Below is a small trained network, with its code and all its weights. Each question gives an input and a target symbol and asks what happens when units are switched off, that is, made to give their printed mean instead of their output.

import numpy as np


def w(rows, s, z=0):
    codes = np.array(rows[::2]) - 128.0
    scale = np.full(codes.shape[1], s)
    scale[-1] = z or s
    return codes * scale


def f(y):
    return y / 2 * (1 + np.tanh(0.7978845608 * (y + 0.044715 * y**3)))


def softmax(a):
    e = np.exp(a - a.max(-1, keepdims=True))
    return e / e.sum(-1, keepdims=True)


def log_softmax(a):
    a = a - a.max(-1, keepdims=True)
    return a - np.log(np.exp(a).sum(-1, keepdims=True))


def net(x, mask):
    ids = ['αβγδεζηθλξπστψω'.index(c) for c in x.split()]
    T = len(ids)
    res = E[ids] + P[:T]
    q, k, v = (res @ M[0].T for M in (Q, K, V))
    z = softmax(np.where(np.tri(T) > 0, q @ k.T / 2**0.5, -1e9)) @ v
    res = res + np.where(mask[0], z, O[0][:, -1]) @ O[0][:, :-1]
    y = f(res @ A[0][:, :-1].T + A[0][:, -1])
    res = res + np.where(mask[1:13], y, B[0][:, -1]) @ B[0][:, :-1]
    return log_softmax(res[-1] @ U[:, :-1].T + U[:, -1])


Q, K, V, O, A, B = {}, {}, {}, {}, {}, {}
E = w([
[83,127,79,175,51],'α',
[144,136,31,248,54],'β',
[112,103,94,206,123],'γ',
[121,167,174,141,98],'δ',
[153,225,65,80,43],'ε',
[46,111,159,74,139],'ζ',
[120,135,67,50,58],'η',
[72,51,55,73,223],'θ',
[46,53,92,20,132],'λ',
[157,72,131,195,60],'ξ',
[229,78,18,186,13],'π',
[150,184,123,109,197],'σ',
[88,155,168,95,31],'τ',
[165,107,8,196,51],'ψ',
[79,155,123,71,194],'ω',
],0.014)
P = w([
[56,39,149,173,105],'0',
[196,147,160,64,137],'1',
[215,54,149,118,125],'2',
[53,254,104,215,104],'3',
[196,181,101,71,172],'4',
[192,63,196,100,125],'5',
[84,216,16,244,77],'6',
[189,177,110,58,164],'7',
[196,95,230,124,110],'8',
[92,212,32,227,134],'9',
[200,178,96,62,172],'10',
[161,78,215,98,144],'11',
[95,167,52,212,209],'12',
],0.0099)
Q[0] = w([
[169,89,203,154,171],'h0',
[155,1,245,145,171],'h0',
],0.01)
K[0] = w([
[88,205,71,193,150],'h0',
[103,254,119,203,150],'h0',
],0.0082)
V[0] = w([
[139,48,147,129,154],'h0',
[112,255,142,202,186],'h0',
],0.0071)
O[0] = w([
[58,220,255,182,172,154],'h0',
[117,75,197,187,151,3],'h0',
],0.004,0.0059)
A[0] = w([
[198,34,139,204,165,108],'n0',
[55,72,230,154,92,122],'n1',
[179,42,179,126,146,98],'n2',
[135,42,177,96,180,47],'n3',
[74,212,131,99,175,53],'n4',
[153,85,173,149,104,2],'n5',
[73,115,154,118,106,203],'n6',
[150,108,156,212,155,20],'n7',
[110,43,87,182,115,207],'n8',
[114,203,93,199,132,107],'n9',
[101,181,205,190,154,100],'n10',
[25,4,175,166,95,148],'n11',
],0.011,0.0059)
B[0] = w([
[181,75,29,169,171,189],'n0',
[79,168,169,198,67,153],'n1',
[218,103,242,131,223,164],'n2',
[77,210,165,4,200,155],'n3',
[71,69,36,223,183,176],'n4',
[60,13,99,187,182,123],'n5',
[153,109,137,225,1,171],'n6',
[37,15,37,162,212,125],'n7',
[65,164,77,163,168,254],'n8',
[66,39,184,73,147,244],'n9',
[121,138,71,170,107,133],'n10',
[49,212,189,142,217,196],'n11',
],0.0077,0.0065)
U = w([
[28,195,73,211,108,231],'α',
[39,84,38,208,111,13],'β',
[101,98,104,176,201,243],'γ',
[190,28,240,172,134,135],'δ',
[160,241,144,101,102,75],'ε',
[72,147,188,81,147,134],'ζ',
[166,81,179,62,65,1],'η',
[171,157,131,99,253,63],'θ',
[63,98,189,71,178,134],'λ',
[158,34,199,207,186,9],'ξ',
[222,35,108,162,152,64],'π',
[255,162,165,101,207,47],'σ',
[126,112,219,181,73,96],'τ',
[178,110,54,155,136,106],'ψ',
[174,137,201,90,184,108],'ω',
],0.009,0.0062)

Each question gives the input, a string of symbols that net reads in full, and the target symbol t.
The units are the heads (2 rows each of Q, K, V and O) and the neurons (one row each of A and B). Each row of codes is followed by its name. A weight is (code - 128) times the scale printed after its matrix; where a second scale follows, it is the last column's (O, A, B and U).
mask holds one flag per unit, heads first, then neurons. A switched-off unit (its flag False) gives its mean, the last column of its rows in O or B, instead of its output. The means were averaged over made-up inputs and are rounded, as every weight is.
A unit's drop is (log p(t) with every unit on - log p(t) with that unit switched off) / (log p(t) with every unit on - log p(t) with every unit switched off).
The circuit of an input: a set's keep is (log p(t) with only the set's units on - log p(t) with every unit switched off) / (log p(t) with every unit on - log p(t) with every unit switched off). Starting from the 12 units with the biggest drops (on a tie, the unit counted first), units are removed one at a time, each time the one whose removal leaves the highest keep (on an exact tie, the one counted first), for as long as the keep stays at least 0.8.
circuit, biggest first: the units of the circuit, biggest drop first
most important unit: the unit with the biggest drop
k most important neurons: the k neurons with the biggest drops, biggest first
drop when u is switched off: that unit's drop, to one decimal
input π δ ζ θ σ τ ξ η α τ ζ τ, target τ: 3 most important neurons -> [n1, n6, n8]
input ε π ξ ω ψ ε, target ε: most important unit -> n9
input α α β ψ ψ γ ε η ζ η ξ, target π: circuit, biggest first -> [h0, n11, n0]
input τ β β ξ η ω τ ω ξ σ γ δ, target δ: circuit, biggest first -> [n2, h0]
input λ θ ε, target ε: circuit, biggest first -> [n9, n4, n0]
input δ γ ψ λ ζ θ δ α λ η α ξ, target γ: circuit, biggest first -> [n11, n0]
input ζ π σ, target σ: 3 most important neurons -> [n9, n8, n4]
input β γ θ ξ σ β σ β ω ω, target β: circuit, biggest first -> [n4, n9, n11]
input ψ λ ψ γ ξ ξ, target ξ: 2 most important neurons -> [n2, n5]
input γ β λ γ τ δ ε γ λ ζ, target β: 3 most important neurons -> [n4, n11, n9]
input θ η α σ γ θ ψ α π β τ θ, target θ: drop when n3 is switched off -> 0.3
input γ ξ θ ω θ σ θ β ψ β θ π, target π: drop when n3 is switched off -> 0.1
input π ζ τ π π λ γ ω ζ λ σ δ, target δ: drop when n8 is switched off -> 0.3
input β γ ψ ξ δ θ β γ γ ε β τ, target τ: most important unit -> n1
